Here is a tiny trained network, its code and every weight. The questions are about switching its units off for an input and a target symbol, where a switched-off unit gives its printed mean instead of its output.

import numpy as np


def w(rows, s, z=0):
    codes = np.array(rows[::2]) - 128.0
    scale = np.full(codes.shape[1], s)
    scale[-1] = z or s
    return codes * scale


def f(y):
    return np.maximum(y, 0)


def softmax(a):
    e = np.exp(a - a.max(-1, keepdims=True))
    return e / e.sum(-1, keepdims=True)


def log_softmax(a):
    a = a - a.max(-1, keepdims=True)
    return a - np.log(np.exp(a).sum(-1, keepdims=True))


def net(x, mask):
    ids = ['αβγδεζθλξσω'.index(c) for c in x.split()]
    T = len(ids)
    res = E[ids] + P[:T]
    r = res
    for j in range(3):
        rows = slice(4 * j, 4 * j + 4)
        q, k, v = (r @ M[0][rows].T for M in (Q, K, V))
        z = softmax(np.where(np.tri(T) > 0, q @ k.T / 4**0.5, -1e9)) @ v
        o = O[0][rows]
        res = res + np.where(mask[j], z, o[:, -1]) @ o[:, :-1]
    y = f(res @ A[0][:, :-1].T + A[0][:, -1])
    res = res + np.where(mask[3:19], y, B[0][:, -1]) @ B[0][:, :-1]
    return log_softmax(res[-1] @ U[:, :-1].T + U[:, -1])


Q, K, V, O, A, B = {}, {}, {}, {}, {}, {}
E = w([
[201,164,158,164,163,151,130,102,142,149,97,124],'α',
[176,65,93,138,83,113,172,143,176,131,132,18],'β',
[154,146,76,162,16,129,173,188,94,176,74,98],'γ',
[130,153,225,134,160,113,137,164,97,126,180,108],'δ',
[118,126,170,97,153,6,147,56,151,135,96,97],'ε',
[118,150,190,173,131,190,95,113,139,183,57,94],'ζ',
[123,150,170,221,139,145,130,180,178,131,159,211],'θ',
[174,107,164,157,158,141,63,141,139,142,133,112],'λ',
[71,164,92,160,49,152,70,160,114,81,138,35],'ξ',
[83,79,129,59,62,105,126,175,187,211,173,178],'σ',
[161,136,238,161,113,141,117,151,80,227,99,133],'ω',
],0.018)
P = w([
[67,65,120,183,206,117,74,216,38,2,94,167],'0',
[140,121,127,181,135,81,91,168,113,69,159,158],'1',
[157,131,149,179,138,98,110,153,131,99,164,171],'2',
[168,150,151,163,137,103,110,128,151,110,162,165],'3',
[159,163,166,150,130,109,122,117,151,128,162,157],'4',
[154,160,156,149,143,125,125,94,161,147,148,154],'5',
[149,169,169,131,149,137,132,94,163,155,157,146],'6',
[141,175,178,123,148,140,132,73,154,176,149,132],'7',
[134,159,170,123,154,148,128,81,160,159,154,150],'8',
[138,164,181,111,148,141,129,84,143,168,146,122],'9',
],0.0094)
Q[0] = w([
[146,107,222,222,168,162,123,109,152,144,121,32],'H0',
[232,137,175,188,127,111,146,195,156,190,101,161],'H0',
[84,58,21,17,83,113,183,93,135,136,107,98],'H0',
[132,203,62,166,46,236,125,203,94,178,100,93],'H0',
[177,136,209,190,89,115,73,117,111,161,137,164],'H1',
[121,212,190,170,130,177,113,140,116,126,120,167],'H1',
[64,126,75,73,62,111,152,114,140,113,117,97],'H1',
[118,118,151,121,209,141,36,108,97,146,153,160],'H1',
[224,169,201,216,147,210,103,211,138,214,115,138],'H2',
[162,141,222,181,141,89,48,110,205,118,180,156],'H2',
[103,143,183,207,146,159,50,155,32,129,143,124],'H2',
[74,50,1,113,88,223,111,136,162,89,179,79],'H2',
],0.0073)
K[0] = w([
[136,58,119,122,128,103,140,143,96,5,99,89],'H0',
[139,24,163,155,139,56,184,243,97,133,89,170],'H0',
[243,190,128,115,26,94,195,92,189,170,255,107],'H0',
[186,219,109,192,53,147,111,243,113,117,120,153],'H0',
[96,71,161,156,162,153,147,165,112,143,95,97],'H1',
[125,7,99,174,233,161,84,162,111,106,126,117],'H1',
[192,199,133,88,36,152,173,86,224,210,165,100],'H1',
[161,94,107,123,112,54,159,134,78,32,52,117],'H1',
[122,53,116,105,128,128,172,211,29,108,71,139],'H2',
[22,35,200,98,159,102,48,134,113,52,75,155],'H2',
[65,147,150,170,90,188,66,186,95,80,92,120],'H2',
[117,128,158,143,61,161,97,114,132,216,190,40],'H2',
],0.0073)
V[0] = w([
[175,132,115,91,113,125,187,192,69,127,172,116],'H0',
[134,142,159,76,124,64,88,144,103,150,193,130],'H0',
[120,180,190,174,135,102,98,123,96,216,80,191],'H0',
[183,107,93,109,172,110,139,73,81,87,75,86],'H0',
[154,162,186,116,158,131,151,85,127,117,145,204],'H1',
[181,69,96,114,136,165,78,91,175,143,141,153],'H1',
[71,122,203,133,90,109,96,145,128,143,116,96],'H1',
[139,214,149,109,108,111,146,89,152,165,121,147],'H1',
[107,128,165,118,165,123,26,124,134,126,118,65],'H2',
[209,91,160,122,185,113,186,115,161,161,219,151],'H2',
[2,136,118,109,114,133,111,134,159,87,156,137],'H2',
[120,43,96,64,71,78,87,158,73,182,78,112],'H2',
],0.0081)
O[0] = w([
[128,124,132,106,192,85,199,101,125,160,170,181,131],'H0',
[119,70,63,63,132,83,229,200,72,177,104,180,127],'H0',
[147,94,94,171,2,162,106,90,38,84,116,154,254],'H0',
[136,212,43,108,173,202,121,142,156,219,179,173,80],'H0',
[213,116,160,96,133,86,74,161,93,205,70,179,130],'H1',
[169,98,185,192,135,119,130,172,155,129,212,98,39],'H1',
[105,182,61,109,101,77,148,176,183,97,100,102,240],'H1',
[183,187,181,46,145,131,56,139,124,128,129,194,31],'H1',
[110,116,61,149,96,161,147,179,201,120,84,126,184],'H2',
[113,92,100,190,176,146,137,191,57,162,95,98,55],'H2',
[118,129,175,107,97,70,101,137,184,160,51,158,109],'H2',
[240,168,172,35,96,128,221,163,129,83,130,175,166],'H2',
],0.0071,0.0069)
A[0] = w([
[129,161,120,164,158,169,116,254,185,128,119,162,253],'N0',
[167,68,93,178,127,167,156,162,81,83,114,90,131],'N1',
[111,155,161,134,188,131,110,133,175,126,108,97,143],'N2',
[103,105,97,91,99,74,158,127,143,116,132,107,115],'N3',
[103,69,125,176,123,113,115,139,106,123,147,118,84],'N4',
[68,47,59,125,120,92,169,182,104,153,95,115,98],'N5',
[137,149,46,172,114,161,70,128,152,118,154,88,95],'N6',
[167,142,183,149,133,133,131,127,144,157,80,215,158],'N7',
[111,101,133,177,121,169,164,137,159,119,136,48,128],'N8',
[108,133,171,103,241,140,165,147,158,184,139,127,164],'N9',
[159,141,182,182,85,199,120,149,85,140,149,92,162],'N10',
[100,109,129,163,130,144,156,140,144,120,148,154,54],'N11',
[145,108,50,174,118,111,142,163,139,147,79,104,145],'N12',
[157,183,77,62,113,144,169,174,170,125,104,148,125],'N13',
[114,102,130,73,74,90,145,146,176,153,166,95,40],'N14',
[87,157,136,88,237,126,120,99,134,132,115,155,137],'N15',
],0.0082,0.0024)
B[0] = w([
[196,160,134,55,119,144,108,79,61,183,80,99,205],'N0',
[111,91,123,105,58,182,176,105,105,178,173,130,226],'N1',
[206,95,126,111,149,112,116,76,55,187,89,239,163],'N2',
[81,148,83,199,93,184,135,146,97,169,140,183,177],'N3',
[173,124,171,102,142,134,109,78,122,170,90,158,182],'N4',
[86,216,133,75,174,79,84,103,254,134,176,127,192],'N5',
[104,156,142,112,155,133,99,164,130,107,124,117,184],'N6',
[125,124,125,68,169,109,76,136,95,35,144,63,217],'N7',
[206,89,190,169,152,140,105,204,194,136,133,158,204],'N8',
[178,169,60,161,76,104,100,110,104,19,37,189,161],'N9',
[85,171,75,152,167,130,161,126,146,91,176,150,255],'N10',
[161,52,122,146,158,103,165,118,137,145,121,68,159],'N11',
[104,120,126,145,177,124,181,74,121,140,137,46,224],'N12',
[148,80,132,116,85,93,54,123,42,188,190,90,215],'N13',
[116,93,133,149,118,204,98,155,123,138,133,170,173],'N14',
[190,75,129,222,170,149,240,171,153,119,139,91,143],'N15',
],0.0067,0.0091)
U = w([
[125,133,186,67,167,146,137,38,153,77,192,157,169],'α',
[145,77,183,120,132,167,189,172,177,177,206,40,109],'β',
[99,75,68,150,63,162,197,106,79,101,126,160,238],'γ',
[117,51,179,179,131,86,95,67,107,117,139,138,33],'δ',
[73,178,74,120,157,47,150,88,161,148,120,131,253],'ε',
[157,159,122,154,152,117,139,157,125,109,95,219,70],'ζ',
[153,85,171,71,116,80,136,180,125,61,87,122,173],'θ',
[100,157,111,156,200,204,69,125,81,152,222,210,61],'λ',
[106,197,116,145,106,143,84,204,172,45,116,105,117],'ξ',
[127,84,153,82,72,150,127,99,197,194,142,253,14],'σ',
[168,135,126,60,127,133,63,146,95,151,124,144,135],'ω',
],0.0059,0.0015)

Each question gives the input, a string of symbols that net reads in full, and the target symbol t.
The units are the heads (4 rows each of Q, K, V and O) and the neurons (one row each of A and B). Each row of codes is followed by its name. A weight is (code - 128) times the scale printed after its matrix; where a second scale follows, it is the last column's (O, A, B and U).
mask holds one flag per unit, heads first, then neurons. A switched-off unit (its flag False) gives its mean, the last column of its rows in O or B, instead of its output. The means were averaged over made-up inputs and are rounded, as every weight is.
A unit's drop is (log p(t) with every unit on - log p(t) with that unit switched off) / (log p(t) with every unit on - log p(t) with every unit switched off).
The circuit of an input: a set's keep is (log p(t) with only the set's units on - log p(t) with every unit switched off) / (log p(t) with every unit on - log p(t) with every unit switched off). Starting from the 12 units with the biggest drops (on a tie, the unit counted first), units are removed one at a time, each time the one whose removal leaves the highest keep (on an exact tie, the one counted first), for as long as the keep stays at least 0.8.
units of the circuit, in order: the units of the circuit, biggest drop first
unit that matters most: the unit with the biggest drop
top k neurons: the k neurons with the biggest drops, biggest first
which heads matter: for each layer, one digit per head in row order, 1 if its drop is at least 0.15 and else 0, layers parted by /
drop when u is switched off: that unit's drop, to one decimal
input θ γ θ θ θ γ γ ε ξ λ, target δ: units of the circuit, in order -> H2; H0
input σ α β, target β: units of the circuit, in order -> N8; H1
input ε ω γ ω ζ γ α ζ ω ε, target ω: units of the circuit, in order -> H1; H0; N13
input λ θ ω ξ δ γ λ θ ω ω, target β: units of the circuit, in order -> H1; H2; N8
input α ω δ, target λ: units of the circuit, in order -> H0; H2
input β ζ ω θ ζ, target ζ: top 2 neurons -> N9; N2
input γ α γ β ξ ω ω ω ω, target α: which heads matter -> 001
input ε β σ θ ε ω ξ δ, target ω: which heads matter -> 101
input ω ω ω δ, target γ: which heads matter -> 100
input ε ω ε ξ γ θ, target ω: units of the circuit, in order -> H0; N0; N13; H2
input θ ξ ε, target ε: unit that matters most -> H2
input ω λ ξ β ζ, target γ: units of the circuit, in order -> H0; H2
input β ω β ω λ, target ζ: units of the circuit, in order -> H0; N9; N2
input ξ β ω ξ γ β ω, target σ: units of the circuit, in order -> H2
input γ ω ζ, target α: which heads matter -> 101
input β ε λ ε ω α ω, target ζ: which heads matter -> 110
input ω ω θ, target γ: which heads matter -> 101
input ζ ω ω ζ ζ ω, target ξ: which heads matter -> 100
input β θ ε ε θ, target ζ: which heads matter -> 110
input ξ ω θ ω θ ζ β θ ω ζ, target σ: which heads matter -> 011
input ω β ω ω ε β β ω β, target ω: units of the circuit, in order -> H0; H1; N9; N13
input λ β ω ε β ω β ζ, target β: unit that matters most -> H1
input ξ ω γ γ θ ω ξ θ, target σ: which heads matter -> 111
input γ ω β θ θ δ ζ σ θ, target α: drop when H0 is switched off -> 0.1
input ω ω ω θ θ δ, target γ: drop when H0 is switched off -> 0.6
